Each row is followed by its tier, which names the range that a hidden value of the row falls in. A new part has a new value, new ranges and new names.
[ -12  268  348   39 -201  -23  -29 -225 -176  211 -179  186  180  168
  -80 -339 -102  -36   77 -198   48  -85  805   27   86   98   61 -207
  316 -412 -297 -293  -94  248  219  -22 -195  154  -32  114  -88   33
   -2  434  -28  167 -434  135] | z852
[ -87  100   65 -184   44 -268 -115    3  102 -113   57 -190  220 -139
 -132  -70   75 -526   62   13  104   57  137    7  -63 -328  249  335
  -19  -39 -218  121   -5   18  167  126  -19 -193  281 -140  -66  227
 -324 -157 -370  119 -249 -279] | Z748
[-313  -34   69   90 -210  -63  131  237   88  226 -615  188 -233  -41
  302 -468  344   16  -81  -83  -83 -161  776  192   65  258 -140  -16
  527  139   10  -74 -204   18 -145   53 -121  165  347  130   63   24
 -167   45  -12 -128  -47  107] | z902
[ 354   68    3  167  348  272 -136  196  -68 -256  150   18  293 -269
   63  -72 -143  106  191  -17  268 -445 -134    7  243  340   68 -147
    8  381  121  154  474 -245 -208 -214 -352  -32   26 -243  -51  106
  321   87  352  -29  299 -185] | z155
[  -5  163  -86   58   -1 -429 -296 -459 -154   81  -17 -143   30 -172
  -70  614   96  -45  206   27  214  305 -237 -220  -57 -362   65  -79
  -82 -119  -44  224   48   95  239   88   97  -53 -293 -244 -250   24
  -70 -156 -177  -13   26 -389] | z852
[-401  114   73   39 -175 -125  130  311   10  271 -612  237 -289  -91
  368 -332  370   29 -223 -204 -170  -93  763  208  -36  169 -139  -93
  545  119   46 -132 -315  189 -107   77 -112   84  351  164  -32  116
 -203  214 -104  -76  -44  179] | z62
[ -50   71   33 -231   49 -189  -83   53  107 -147  105 -183  262 -176
 -133  -69   78 -521  122   62    6   39  107  -15  -84 -322  260  378
   -1  -43 -210   97    4  -10  135   59  -16 -157  295 -143    7  202
 -322 -122 -352  189 -226 -281] | z495
[-172  174  233 -100 -590  -15  -58  276 -202  -68 -126  -28   46 -113
  -94 -247  213 -353 -261 -235  173 -149  332  183   15  -68  142  249
  226   53  -12  -93   99  237  371  403   45   70   59  261  102  371
 -173 -385 -530  145 -363 -275] | z737
[ 148   75   65 -197  -28 -122 -197  156 -127   96 -178 -221 -112 -116
  -37  908   73  184 -100  133  -46  -36 -459 -130 -342 -111 -352 -229
   71  178    1  141  233  342  -57   68  238    7 -484  -95 -162   76
   50 -167  146 -135  175 -161] | z737
[  46  161  -21   62  -13 -361 -299 -451 -192  101  -20 -163   29 -160
  -46  670  116  -20  218   44  176  319 -249 -219  -64 -356  -16 -144
  -30 -152  -54  222   47  128  237  108  113  -51 -333 -247 -274   29
  -29 -143  -88  -54   43 -378] | z852
[-178  251  385  155 -476   23   18   48 -214   84  -67  203  -12  154
 -196 -295 -121 -226  -86 -316  248 -125  676  224   86   84   73 -145
  314 -241 -269 -249  -76  245  290  359 -108  103   42  355  -51  161
 -181  186 -229  111 -503  -86] | Z748
[-187  166  227  -84 -611  -41  -47  226 -187  -51 -154  -25   22  -99
  -83 -274  210 -345 -260 -241  194 -121  364  181   42  -83  138  228
  226   49  -44  -93   66  248  404  416   35   73   63  259   84  388
 -180 -382 -527  133 -378 -255] | z495
[   7  182  -90   57   20 -414 -311 -392 -192   66   26  -99   73 -204
  -75  642  101  -44  240   51  163  284 -270 -221 -103 -335   88  -20
  -66 -148   26  215   75   49  196   74  113  -59 -304 -235 -186  -32
  -73 -155 -205   19   40 -428] | z155
[ 169  -49   -2  109  112  -47  505  -63  194  -20 -101  171 -343  176
  154 -246 -293  167 -100  151  -57  405 -279 -239   62 -155  114  -55
  -16  -48 -129  -31 -428  -99  193  335   77 -414 -252   76  169   -5
 -290  -40  229 -185 -307  249] | z62
[  77   97   29 -180  -13 -220 -197  186  -64  153 -310 -166 -266  -66
  -37  850   21  212 -241   29   93 -129 -436  -85 -370  -25 -338 -226
   42  327  -56  127  239  382  -84  101  180  -30 -453  -57 -198   52
   -3 -188  139 -220  105  -54] | z62
[-123  255  387  153 -373   44   42  -57 -205  123  -55  218   37  201
 -191 -281 -169 -150   -4 -278  169  -91  731  157   92   95   62 -230
  321 -348 -300 -285 -112  236  246  230 -130  129    6  309  -75   80
 -133  360 -118  142 -486  -12] | z902
[ 152   69 -151 -204   71  -19 -100  160   -5  139 -310  -29 -365  -71
  -52  612  -36  220 -132  -55   64 -284 -470 -164 -406  162 -123    6
   65  433 -123   10  286  191 -190 -127   39   25 -327  -44    4 -279
  -75  -99  245 -139  -48   63] | z495
[  28  -40   27  149  329   40  117  247   79 -140 -118  -35   30  230
 -217  -89 -200  302 -264  -52  280 -556  171    1  101  568   86 -266
  -35  261  352   32  484 -203 -481 -294  -18  224 -223  158  -29 -208
  212  154  167  -59  231 -117] | z155
[-376   62   47  -11 -186  -36  189  336   38  234 -578  204 -267  -96
  358 -335  377   27 -177 -151 -265  -89  750  183  -38  156 -145  -78
  559  110   39 -149 -322  170 -129   16  -87  134  364  170   18   98
 -203  245  -71  -19  -19  181] | z852
[-381  165  -32 -108 -211 -204  108  218  -15  272 -621  212 -203 -167
  385 -283  395   90 -232 -185 -275  -29  696   92  -67   48  -61  -31
  464   88   80 -175 -318  287   21  -40  -87  130  245  104    9  178
 -152  212 -237   87  -38  227] | z495
[ 215  145 -150  -17  209   46   89 -204   -2  116 -203  105 -392  -13
   90   58  -60   69  -28 -190  124   41 -367 -271 -170   38  228  153
   48  190 -189  -37  -27  -50   47  -43 -116 -241 -133 -101   33 -376
 -203  -31  255 -170 -349  158] | z62
[ -37  313  145  -96 -176 -372 -215 -399 -146  336 -564  130  191  -39
  201 -429  179  110  -61 -207  100  -54  758  -95  116   28  100  -28
  227 -194 -129 -179  -40  328  360 -135 -250  126  -87 -150 -113  181
  144   82 -206   99 -306  254] | Z748
[-216 -169  -43  132 -204 -204    7  161  179  174 -640  187 -135   -6
  132 -506  218  114   29   70  149 -372  649  133  108  442  -65  155
  346  262   61   18  105 -191 -231  -26 -122  278  173   73  228 -134
  -81 -262  -37 -157  -14  -11] | z737
[-115   78   -6 -173  140 -326  -74   -9  175 -144  129 -165  229 -144
 -160  -27  -11 -528  131   69   72  105  101  -14  -72 -377  281  317
  -78  -53 -249  137  -63  -28  122   85  -27 -223  319 -165  -66  209
 -381  -48 -369  165 -209 -277] | Z748
[ 130  113   99  -46  -34 -231 -268 -178 -176  103  -90 -243  -16 -131
  -16  830  108   67   73  113   76  200 -351 -159 -166 -286 -265 -271
   38  -24  -60  219  115  273  133  156  187  -55 -425 -202 -292  136
   43 -171   86 -151  134 -284] | z902
[ 239  -38  -29  -11  135   77  516   22  158  -53  -31  166 -263  109
  156 -198 -252  145  -38  195 -237  380 -352 -288  -35 -169  144   55
   20  -84  -94  -80 -399 -108  152  222  103 -389 -246   60  272  -73
 -289    6  228  -71 -307  246] | z155
[ 266   23  -19 -102  190  132  495  -73  137  -42  -46   60 -277  120
  158 -215 -185   70 -122   67 -218  373 -347 -328  -49 -212  210   76
    8  -65 -152 -101 -377  -32  203  134   67 -402 -193   14  168  -71
 -274   45  236  -63 -378  296] | z852
[-354   44   64    1 -191  -21  183  334   40  228 -574  197 -249  -83
  345 -348  369   36 -162 -132 -249 -111  754  184  -22  182 -157  -84
  560  108   43 -141 -293  150 -141   15  -87  150  349  170   28   89
 -183  224  -48  -32  -12  167] | z852
[  14  316  323   22 -158 -167 -125 -350 -182  274 -310  175  216  133
    2 -388  -56   30   31 -221  125  -81  819  -20  122   91   76 -193
  264 -378 -267 -258  -57  287  287  -60 -246  124  -86    2 -142   85
   87  343  -55  120 -418  202] | Z748
[-141  159 -213  -30   21 -560 -211 -313  -29   -9   -4  -99   41 -170
 -147  436   15 -100   63   -2  232  207 -196 -192  -79 -351  249   90
 -207   -7    8  181   57   67  219   47   91  -58 -196 -160 -142   76
 -177 -164 -423  131  -17 -359] | z495
[-403  192  -16  -76 -208 -249   84  188  -18  290 -652  207 -242 -150
  390 -286  391   78 -280 -236 -193  -26  705  111  -51   45  -62  -60
  447  114   66 -155 -320  310   49    7 -104   94  249  101  -51  203
 -154  189 -244   35  -57  235] | Z748
[ -38 -110  -37  137  198 -128   37  192  159  -35 -315   30  -16  197
 -186 -190 -132  278 -167   25  322 -573  279   18   72  587   61  -85
    7  304  258   53  464 -243 -455 -255  -43  270 -167  116   81 -267
  124  -47   91 -106  147  -94] | z155
[ 234   27   -9  -47  191   63  485 -101  147  -21  -82   74 -312  150
  156 -224 -201   84 -151   54 -144  385 -332 -312  -29 -202  203   48
  -10  -60 -142  -76 -385  -41  207  188   70 -424 -211   24  137  -71
 -280    8  225 -120 -382  289] | Z748
[ -53  -52   21  172  276 -131   88  154  153  -54 -273  -29  -75  267
 -187 -163 -190  279 -322  -83  402 -519  258   31  123  536   61 -256
  -50  311  241   59  415 -153 -411 -198  -47  185 -183  140  -88 -158
  144   58  126 -159  149  -51] | z62
[ 288   27  -46  120  173  118 -138  266   42 -211   83  141  263 -316
   60  -96 -276  111  262   82  257 -434  -86   66  212  270  -11 -116
   -5  441  -96  112  359 -140 -105  -93 -399  -43   58 -229   41  255
  209   65  283   26  220  -74] | z737
[-138   63 -100 -195  172 -350  -48   34  193 -194  202 -147  243 -177
 -199   57  -52 -494  151  109   24  105    8  -46 -106 -395  330  338
 -140  -30 -193  138  -49  -56   80   28    6 -200  289 -150  -16  186
 -401  -10 -425  251 -145 -317] | z495
[  94   16   69  144  413  160  126  263   13 -191  -11  -73   82  205
 -201  -48 -199  282 -274 -102  243 -544  113  -10  115  549  104 -328
  -35  234  387   25  501 -190 -484 -330  -37  184 -216  137  -91 -179
  268  257  225  -35  267 -131] | z155
[-140  176  208 -135 -516  -53 -110  286 -196  -83 -125  -60  104 -165
  -69 -211  253 -365 -240 -192  157 -153  262  157  -13  -88  154  317
  197   76   39  -42  145  201  343  362   52   35   62  186  110  366
 -153 -446 -545  137 -313 -306] | z155
[ 342   84   61  190  389  321  -88   97  -76 -261  142  -88  247 -187
   68 -118 -101   74   80 -119  329 -396  -81    2  317  311   83 -256
    2  360  119  166  449 -204 -172 -211 -345  -44   45 -231 -192  145
  353  130  392  -86  289 -174] | z902
[ 206  -82  -47  123  102   20  479   15  173  -66  -14  228 -253  110
  121 -188 -325  204   48  238 -125  332 -310 -235   47  -91  102  -27
    1  -52  -79  -36 -352 -182  110  259   69 -333 -264   73  271  -70
 -253   -3  251 -101 -223  174] | z155
[-192  108 -156 -155  166 -441  -90   91  147 -204  207  -90  234 -210
 -223  155  -75 -419   96   85   72   66  -58  -38 -134 -355  355  329
 -192   15  -59  152   16  -62   54   38   35 -181  200 -115    1  174
 -372  -36 -523  277  -74 -373] | z155
[ -29   80   69 -250  -24 -160 -104   61   62 -120   41 -193  254 -178
 -104  -95  135 -494   74   37    9   12  124  -13  -82 -292  233  389
   37  -30 -184   79   37   31  171   79   -6 -129  249 -129   22  218
 -275 -198 -353  166 -247 -262] | z495
[  54  180   33  106    1 -395 -343 -441 -215  134  -62 -164    9 -150
  -15  712  124    6  180   34  232  317 -257 -191  -60 -335  -82 -205
  -18 -136  -39  256   60  151  226  171  113  -92 -365 -261 -334   58
    2 -180  -48 -144   69 -378] | z62
[ -75   82  -16 -178  165 -265 -105   74  122 -174  206 -127  311 -200
 -173   39    1 -518  220  126  -11   63   49  -22 -123 -334  288  376
  -50  -87 -165  133   -3  -96   44   31   -8 -196  300 -169   18  132
 -360  -33 -368  221 -155 -348] | z155
[   4  292  187 -101 -177 -273 -178 -386 -153  302 -469  123  242    5
  129 -426  119   91   -3 -180   55  -73  780  -96  116   44  105  -52
  241 -266 -169 -219  -26  309  334 -169 -240  167  -94 -112  -85  143
  145  171 -160  154 -333  237] | z852
[-133   57  -74 -175  152 -341  -44    1  193 -191  193 -158  243 -166
 -188   12  -42 -513  157  103   47  127   39  -37  -69 -404  324  330
 -128  -44 -212  145  -65  -63  113   59   -3 -209  302 -154  -29  205
 -398  -32 -413  227 -165 -318] | z852
[ 173   95 -201 -119  147   16  -71   71  -14  135 -255   86 -366  -77
  -36  450  -60  180  -15  -90   80 -247 -448 -200 -374  201   30  128
   74  363 -115  -16  239   26 -199 -164  -37  -29 -246  -61   87 -449
 -134  -56  252 -125 -142   60] | z155
[ 300  143  148  243  556  382    4   93 -146 -289  204 -175  211    3
  -26  -52 -106  137 -145 -245  349 -416  -48  -21  309  401  141 -428
  -32  253  331  140  505 -210 -310 -289 -232  -15  -66 -102 -326   24
  418  298  404 -112  341 -217] | z62

[   2  157   22  144  -81   28 -249   38    4 -150  -21  -87   10   64
   52  -75  243   12 -164  -62  136  -96  -46  -15  -37   -3   -4  177
   60   14   92 -112  188  -30  -88  153  -39   19  218  236   98   64
   68   57  118 -118  -87  -65] | (56)
[-190   54  -38   23  -93  238  -65 -101  -75 -175  -70   -7 -175   31
 -117  -50  261   96 -197 -140 -208  -18 -155  -86  -58  -28 -230   69
  110  -23   81  -28  115 -250  164   16  -68   -4  191  364   -5   98
   42 -262  113  -37  224 -116] | (62)
[  55 -118  -86  159  -26 -119   92 -167 -248  -56  133  114   22  154
 -252 -118  210   46  -42   64 -117 -178  153  -96  147  150 -264  -21
  214   78   95  179   27  165   42 -121 -176  143   -2  127 -115 -191
   15 -121  259 -126  343 -339] | (74)
[  44  -94   -4   76 -162 -111 -241  -27  -83   85   84    9  171  -10
  -80 -103  219    4 -122  119   56 -212  133   16  156  -32   -8  -38
    8  -11  -88 -190  149   35 -210  338  107  104  204  147  -28   55
  105  -80    4 -116 -198 -144] | (74)
[ -33 -466 -186   93  -90   63  -89 -112   48  111   97  103 -340   29
   43 -150  155   66 -238  -72  121 -155  199 -164  289 -106 -250  213
   46   -5   12  105 -103  178 -228  -20  -92  240  231  333 -213  -99
  157  -87  -31  -14    6 -130] | (62)
[ 212  508   95  -67   93   53  -17  178  106 -194 -249 -116  -33 -156
  357  142 -166  119  -38  -64 -170  116 -165  205 -178   38  132   86
  -66 -119 -204   17  200 -144  263 -216  -57 -206 -121  -92  -11  143
  -29  -94  -45   89   49  -65] | (73)
[  49  -22 -109  -38  -55 -118  -34  -75   67   92  123  -60 -180   -8
  -60   26  -51    2 -163  -11   19  -18  148  128  114 -126  162   23
 -368   -6 -235  -96  -21  224 -192  335  189   12  -86   40  -96   48
  -97 -121 -101  -95 -136  161] | (67)
[ 142  317 -375  239  -17  -42 -288  -12  126   -8  100  -19  111  -20
  -86  -74  202  -83  -83   69 -158  -53   64   -6  176  -91   44  382
 -159  170 -189  -74  107  157 -198  122  271  -61  -23   30   64   -2
  -27 -172  135 -124 -145  -29] | (72)
[-183 -375   25   43  -78    1   60 -105   68  179  179   15 -273   68
   -2   13   -4   48 -286 -147  141  -79  169  109   71  -31   96 -150
 -166 -212   23   67 -123  103 -174  342  -96  144  158  252 -173   -5
   12  -21 -256 -115  125 -166] | (58)
[ 429  397 -124 -317  113  -43  309  119  289  -96 -105   21  -91 -129
   55  148 -414  255  -44  113 -405  350   25  248 -314  -67  172 -146
 -268  -65 -228  321   80   51  253  -83  121 -236 -487 -102  -47  -56
  -68 -146 -110   38  263    7] | (56)
[  -1  -95  139 -127  -31  307  156   11   65   28 -114   48 -223  124
    7   16   24  186 -245  -30   -8  152   52 -128 -165  -59 -153  -26
  231 -210  302  227  -25 -205  147 -135 -156  194  196  348   -2  101
  152  -98  131  133  226 -120] | (72)
[ -21  -57  275  -84   17  121  246   58 -171  138  148  -21  -62 -111
  -61  164  -89   46 -225   84 -175  194   35  -85   -1    9 -174 -185
  157  -20  107  258 -138 -126  186 -271  124   55  -12  -97 -137   63
  -15 -354   68  122  282  -18] | (72)
[  88  170  330 -327   58   56   64  108  -90 -201 -194 -115  -90  -34
  269  175 -201  197  -43   16   19   74  -45  168 -296   40  162 -176
   76 -190   56  118  141 -153  217  123 -149  -16  -48  -62  -52  161
  152   84   76  111   41  119] | (58)
[  58   41  -54  -37   74 -211   19  -52 -197  -95   25   11   81  163
    8  -10   -7   24   99  126   55 -246  155   50   90   83  157 -136
   63 -109  -60   46   61  138 -153  236 -115  119  -21  -91 -227  -92
  124   82  167  -65 -100 -116] | (52)
[ 151 -141   54 -128  -24  138  269   53   78  168   76   79 -158 -119
  -66   50 -150  174 -279   72 -213  222  111  -49  -56  -59 -177 -174
   20  -53   40  288  -93  -43  148 -203  102   48  -63  160 -115   -7
  -22 -325  -84   85  326 -123] | (56)
[  95  116  -85   84   29 -110 -205   56  -46   18   66  -65   53 -152
  121   -2   25  -44  -29   85  -22 -130   30   41  213  -66   84  129
  -96   88 -277  -73   42  147 -158   27  180   -8   10 -113 -127   47
    5 -191   22  -28 -201    8] | (62)
[ 143  326  -20 -189   25  -95  301   19  -13  -30  112  -35   52   18
 -296  120 -153   69  -81  162 -323  232   10   72 -160  -59   94 -289
 -186   14 -109  107   21  -19   94   90  285 -137 -301 -109  -65  -24
 -146 -278   57  -63  139   94] | (70)
[  64  -30 -104   -5  -73  187   76  -67   21  107  -18  -23 -302 -163
  131  134 -125  143 -415 -205 -234   27  189  164   41  125  -94   57
 -326 -118 -128  -83  117  -65  232  253   43  -84 -111  230 -126  180
 -216 -248 -232   62  283   22] | (74)
[ -58  289  156  -59    5 -130   -8  210   35 -338   10 -165   47  106
  183   63   46   32  -84  -29  199   20 -182   16 -227   -6  139 -143
  113 -107  132  -11  187 -182 -147  167  -66 -137  145  -26 -105 -108
  193  291  -40 -144 -229   15] | (70)
[ 154  304  364   49   30 -227  -44  124 -273 -124   73 -219   32 -243
  131  122  -66  -60  -48   29   13   22 -141  123   59   66    3   -4
  -81  211 -258  -70   73  150  137 -299  139 -156 -163 -328  -39   82
 -210 -228   79  -35    2  151] | (73)
[ 165  277   42  -45  174   72  304  118   96   66  -53  -16   -1   43
  115  165 -287  126 -107   27 -119  135   97  153 -185   96  245 -215
  -52 -263   28  228   -5  -37  173  -59  -68    1 -140   -3  -95   64
 -118 -100  -24   67  272 -215] | (56)
[ 158  -11  -41  112   97  205  151   48  -58  315  -10   74    5 -104
 -100  -57  -62   60 -147  148 -151  -12  116 -153  197  -55  -79  -96
   60  -42 -109   72 -132   47   85 -394  157  228   86  242 -113  178
 -228 -620  137  154  198 -266] | (72)
[ 248  430   61 -186  103  197  -34  159 -102 -246 -282 -146  -56 -200
  268  113 -171  206 -123    3 -164   36  -78   83 -210   80   48   27
  -56    5  -91  -81  291 -155  341   29   55 -124 -129  106    0  276
 -124 -199  166  150   70  200] | (72)
[ 146  226  293 -267  199 -131  178  227  -82 -352 -148 -171 -111   83
  494  211 -311  164   29   -9  281    6    2  133 -276  140  244 -160
  146 -212  145  212  141  -12   65   33 -318  -30  -87 -237 -229  -62
  201  441   73   68  -85  132] | (67)
[  29  314  235  165   31 -162  -67   77 -240 -134   28 -146  222   94
   93   75  104  -61  -26   21  141 -154   -2   88   -9  195  120  -51
  124  -57   55 -103  182   -8   10   60 -104   -5   79 -136  -14   50
  -31   93  173  -96  -41 -131] | (74)
[  94  381  137  171  150 -118   58  148  -90  -33  106 -150  131  -10
   80  116  -74  -78  -44   49   52   22  -32   75   -7   86  201  -34
  -14   19  -44   67    4  112    1 -165   73  -50  -72 -204  -38   26
 -169 -101  122  -60   45  -71] | (58)
[   4 -210  136 -232  -13   45   36   -7 -133  -85 -125   21 -146  -79
  276   80 -131  236 -118  -44  -33 -155  107  158  -78  126    9 -229
   75 -245   -6   86  139 -121  149  278 -259   60   53  116 -244   67
  190   43 -120   72  147 -136] | (73)
[   1  -98   70 -130 -197  196   49 -124   78  -56  -68  -15 -451  -27
  100  120   21  174 -411 -263 -163  178   90   98 -101   32 -274  202
 -145 -112   70   46  116 -159  258  127 -116  -77  -38  231   -6   91
   51  -24 -141   56  269  111] | (74)
[ 204   47  296 -201  -49 -228   88  142  -29 -174   -7 -110  -40  -36
  124   33 -124  148  -95   60  186   43  -15  119 -187  -10   69 -254
  -26  -26  -29   21  150   75  -10   73  -52  -55  -55  -10  -72  -58
   51  149  -73  -94  -73   63] | (74)
[-300  -92 -170  211 -162  130 -195 -211  -60   56   52  -10 -252   18
  -71  -45  291  -71 -271 -246 -128 -184   -8    4  266  -30 -129  192
 -179  -89 -169 -255   25 -110  -80  242   24   20  235  297 -132  126
  -54 -304 -118  -79    5 -113] | (52)
[  10  -91 -193 -130  -28  187  183  -96 -119  -19    8   87 -172   -7
 -109   35  -16  177 -247    0 -328  -10  158  -80   14   75 -232 -102
   11  -69   55  104   75 -157  168  177   29   29  -53  244 -222    8
    7 -265   49   67  284  -40] | (70)
[ 173  192  -11  251  123 -162   67  113  -12   69  199 -119    1   28
    1    6  -54  -92 -131   47  200  -11  101  -28  134   13  137   63
 -126  117  -53   44  -74  344 -179 -171  138   51  -58  -47  -60  -50
 -259 -103  110 -110  -21   -8] | (72)
[-136   27  441  -45  -11 -227   22  215 -114   10  146 -175  218  127
   23   31   26  -66  -35  151  455  -88  -81   -9  -75 -101  323 -473
  136 -186   94 -121   -9  -55 -354  215   58  132  333  -57 -123   31
  116  122  -32 -136 -405  -43] | (70)
[ 167  161  -24  -87   39  101  209  -29  -83 -105  -79    3 -163  -69
   25   99 -134  191 -186  -61 -302   80   63   97 -118  152 -121  -54
  -68  -39  -27  136  129  -49  356  -55  -74  -89 -221  112  -88   47
 -145 -213   45   49  422  -67] | (73)
[ 278  208  -97  321  128 -343 -112   40 -145   14  195  -92  139   -8
  -86 -130   45 -131   61  158  192 -210  104   -3  276   14  154  123
 -133  285 -250  -37  -25  567 -253 -180  156   82 -116 -101  -34  -90
 -280 -170  257 -192  -99  -62] | (58)
[   5  214  244  -48   -5   17  -58   99  -53 -194 -148 -114  -20   25
  336  140   -9   90 -108 -106   75  -35  -44  154 -156  136   79    4
  113 -222   78  -12  215 -202  132  101 -238  -57  102  -37  -52   97
  157  195  -17   28   -7  -85] | (74)
[ -58  -76  -21  183  -16 -345 -114  -65    0 -129  203  -88 -194   -4
  121  -23   47  -59  -63 -164  183 -178   -5  207  146   22  131   68
 -227   54 -229   22  -15  358 -230  126 -130  -78  -40  -76 -173 -198
  -27  130 -194 -276   -3 -112] | (56)
[ 472  376   33 -262  173    0  551  126    6   47   20   15   41    4
 -331   85 -352  189  -48  325 -317  391   93  -66 -241  -73   19 -326
  -55   94   -3  345  -67  134  272 -397  285    0 -442  -40    1  -12
 -289 -430  302   90  348   87] | (62)
[ -70  -40   92  397   -8  -93  -31  -85 -315   71  271 -105 -119  -54
   -6   47  151 -152 -259 -149   57 -154  108  -22  327  212 -195  194
  -42  168  -30  -27  -55  234   25 -184   -4   32   14  -60 -121   -9
 -274 -224   88  -97  248  -80] | (73)
[ 181  305  210 -193   46   37   84  166 -148 -231  -53 -158  -16 -157
  287  258 -211  159 -219  -18 -123  120   34  156 -250  216    8  -73
  -10  -25   86   84  258 -166  310  173    8 -202 -206 -161  -70   97
   -5   75   26   75  163  209] | (73)
[ -96 -388   72 -152 -124  173  105 -142 -182  -12   24    5 -516  -54
  146  106  -29  138 -394 -208  -60   -9  189  -56  112   85 -357   93
  -24  -80   88   94  -14  -88  143  121 -120   70   21  172 -279   31
   89  -86  -74  130  206  184] | (52)
[  61  -77  -19  129  -99 -226 -297  -56   -9  -27   65  -48  -39   23
   67 -120  168  -28  -50  -15  228 -238   85  106  176  -57  102  152
 -122   40 -183 -140   87  280 -278  233  -38   82  123   83  -25  -19
   72   79  -13 -176 -226  -68] | (73)
[ 334  376  -24  132  117 -234   16   96  -76 -170  -53  -34  185   59
   10  -88   11   36  121  149   26 -106   -3   24   12   75   73   14
   80   90 -122   49  146  238    5 -285  -71    2 -112  -46  -12 -100
  -95  -42  256 -103   24 -227] | (74)
[ -65 -231   -1  -98  -67  151   50   12 -114  -67  -42   59 -136    0
  -10  -99  117  166 -191   19  -25 -110    3 -198   30  -39 -255 -164
  229  -82  108   29   66 -187    1    7  -72  141  259  372 -222   -6
  151 -186   36   34   58 -147] | (70)
[ 184  380  -29 -191   20  124   84  121  139  -24 -173  -56  -22  -27
   89  110 -160  123 -137   57 -181  160    3   79 -163  -76  152  -62
 -149 -182 -115  -54  142 -202   93  116  161  -84  -77   66  -35  176
  -19 -166  -15  107 -104   84] | (52)
[  60 -206 -340  179  -96   15 -140 -103  -17   24   95   16 -284  -24
  -46 -180  170   27 -294  -96   61 -213  177 -143  311  -47 -215  242
 -198  140 -134 -169   53  228 -214  158  103   97  104  405 -169  -36
 -127 -199   -7  -96  -66   35] | (70)
[ 145  142   76  104  -10 -190   -4  140   -5   56  122  -51  192  -84
   -5  -15    2  -11  -81  129   27  -38    6   53   60  -15   88 -172
  -31   12 -152  -43   64   82 -122  -40  145  -31   32  -38  -81  -32
  -70 -147  -77 -118  -75 -193] | (74)
[ -91 -115 -135  -80 -188  329  -92  -68  202  199  -33   -4 -363 -113
   78   87   34   81 -451 -177 -188  124  116   15   92 -158 -120  209
 -279 -171 -101 -147   26 -234    4  302  206   -2  141  312  -74  252
   25 -287 -247  123  -58  152] | (70)
[  30  -54  299   69  -59 -138  133   43 -113   44  225 -100 -108   -3
   40  134  -19  -30 -261  -44  123  105   98   30   34   84 -106  -29
   12   19  105  134  -48   96    4 -111   -4   -3  -26 -148  -84  -70
  -35   26  -36  -59  130   25] | (74)
[ 147  300   72  249   77 -120  -78  121  -93   33   81  -81  274   60
 -147 -116  137  -84   16  185  147 -100  -37  -81   71  -39  148  -51
   90  100  -38  -61   24  181 -157 -192  139  120  126   71   77   50
 -165 -226  278 -124  -90 -199] | (58)
[ 290  290 -245  197   26 -231 -198  -16   52  -34   11  -44   93   19
  -16 -112   52  -19   14   64   35 -186  122  147  141    0  212  186
 -271  101 -302 -158  157  367 -173  155   90  -10 -116   55   36    2
 -173  -62   96 -172 -135  -88] | (73)
[ 293   61 -354  323   64 -255 -279  -17  -32   41  145   27  147    9
  -75 -239  163  -79   53  186  127 -311  200  -66  356  -41   73  273
  -78  258 -240  -41   33  529 -364   -9  140  152   -2   74  -45 -120
  -89 -126  246 -178 -184 -159] | (58)
[  76 -159  -59  256  -82 -120 -105  -96  -33  279  177    4   -6  104
  -99  -81  121  -73 -201   18  209 -203  311   35  283   14   85   80
 -169  -42  -70 -137  -32  308 -268  233   55  225  130  171  -32   55
 -131  -88   14 -116  -81 -149] | (74)
[ -46 -109   97   18  -56 -118 -166  -53 -255 -124  169  -66  -50  -97
   48   39  124   -8 -113    9  -10 -127   48   20  118   66 -130   85
   71  151  -15   77   53   99  -35  139   16   -6    5 -124 -122  -51
  129  -27  101  -79   44   76] | (58)
